Below is a small trained network, with its code and all its weights. Each question gives an input and a class and asks what happens when units are switched off, that is, made to give their printed mean instead of their output.

import numpy as np


def w(rows, s, z=0):
    codes = np.array(rows[::2]) - 128.0
    scale = np.full(codes.shape[1], s)
    scale[-1] = z or s
    return codes * scale


def f(y):
    return np.maximum(y, 0)


def log_softmax(a):
    a = a - a.max(-1, keepdims=True)
    return a - np.log(np.exp(a).sum(-1, keepdims=True))


def net(x, mask):
    res = np.array(x, float).reshape(1, 4) / 4 @ E
    y = f(res @ A[0][:, :-1].T + A[0][:, -1])
    res = res + np.where(mask, y, B[0][:, -1]) @ B[0][:, :-1]
    return log_softmax(res[-1] @ U[:, :-1].T + U[:, -1])


A, B = {}, {}
E = w([
[148,38,83,76,71,6,222,127,135,2,70,159],'x0',
[117,158,22,38,173,124,105,93,192,172,96,186],'x1',
[216,162,108,214,102,146,122,234,179,132,79,215],'x2',
[128,151,127,116,125,113,156,155,138,130,146,114],'x3',
],0.0074)
A[0] = w([
[162,58,104,72,55,39,191,122,110,48,61,141,75],'N1',
[142,50,98,107,61,77,180,120,120,54,97,171,54],'N2',
[129,127,214,197,115,98,145,159,62,62,152,70,33],'N3',
[138,74,221,212,45,140,178,156,37,68,143,69,31],'N4',
[111,172,32,2,196,120,140,93,217,132,67,188,35],'N5',
[35,99,156,16,142,102,162,16,81,104,174,33,3],'N6',
[152,58,97,85,94,87,215,124,129,58,84,158,69],'N7',
[212,168,107,210,85,146,159,227,206,117,28,218,61],'N8',
],0.0048,0.00071)
B[0] = w([
[163,204,193,86,168,207,101,144,68,178,177,70,230],'N1',
[147,164,210,84,144,168,88,112,103,171,166,84,209],'N2',
[53,107,78,121,154,132,195,178,116,125,108,177,193],'N3',
[59,84,63,131,184,115,206,181,109,123,31,193,215],'N4',
[42,100,39,120,155,120,177,188,95,127,52,202,219],'N5',
[188,72,111,194,3,66,44,94,195,67,151,75,219],'N6',
[137,174,190,53,134,205,115,137,82,167,147,129,211],'N7',
[191,83,131,173,59,62,89,80,193,79,187,98,255],'N8',
],0.0064,0.0075)
U = w([
[144,239,225,112,178,255,89,133,89,192,191,100,248],'0',
[184,67,138,168,34,12,80,106,223,56,171,109,90],'1',
[28,90,80,130,197,112,203,170,110,118,19,198,48],'2',
],0.009,0.0013)

Each question gives the input, the list of numbers given to net, and the class t.
The units are the neurons (one row each of A and B). Each row of codes is followed by its name. A weight is (code - 128) times the scale printed after its matrix; where a second scale follows, it is the last column's (A, B and U).
mask holds one flag per neuron, in row order. A switched-off neuron (its flag False) gives its mean, the last column of its row in B, instead of its output. The means were averaged over made-up inputs and are rounded, as every weight is.
A unit's drop is (log p(t) with every unit on - log p(t) with that unit switched off) / (log p(t) with every unit on - log p(t) with every unit switched off).
The circuit of an input: a set's keep is (log p(t) with only the set's units on - log p(t) with every unit switched off) / (log p(t) with every unit on - log p(t) with every unit switched off). Starting from all 8 units, units are removed one at a time, each time the one whose removal leaves the highest keep (on an exact tie, the one counted first), for as long as the keep stays at least 0.8.
units of the circuit, in order: the units of the circuit, biggest drop first
most important unit: the unit with the biggest drop
top k neurons: the k neurons with the biggest drops, biggest first
drop when u is switched off: that unit's drop, to one decimal
input [3,-4,0,-4], class 2: most important unit -> N4
input [-6,-4,8,-2], class 1: top 2 neurons -> [N8; N1]
input [-4,4,-5,1], class 1: units of the circuit, in order -> [N6; N1]
input [8,7,1,-4], class 0: top 3 neurons -> [N1; N2; N7]
input [-1,6,-6,-4], class 1: top 2 neurons -> [N6; N4]
input [6,5,3,8], class 0: units of the circuit, in order -> [N1; N7]
input [7,-5,-5,-2], class 0: top 3 neurons -> [N1; N7; N2]
input [4,-6,-1,-1], class 2: top 2 neurons -> [N4; N3]
input [-6,-3,8,-7], class 1: top 4 neurons -> [N8; N1; N7; N2]
input [7,-6,2,-6], class 0: top 3 neurons -> [N1; N2; N7]
input [8,-2,-5,7], class 0: top 2 neurons -> [N1; N7]
input [0,4,-4,-6], class 1: top 2 neurons -> [N6; N4]
input [0,-2,0,1], class 2: units of the circuit, in order -> [N8; N1]
input [-2,7,-3,1], class 2: top 2 neurons -> [N5; N8]
input [-2,-8,-8,-4], class 1: top 2 neurons -> [N6; N5]
input [-6,7,5,3], class 2: most important unit -> N5
input [2,-6,5,1], class 2: drop when N3 is switched off -> 0.5
input [-1,-2,1,-7], class 2: drop when N2 is switched off -> 0.4
input [6,6,-6,-3], class 0: drop when N2 is switched off -> 0.3
input [-3,-7,3,-4], class 2: most important unit -> N4
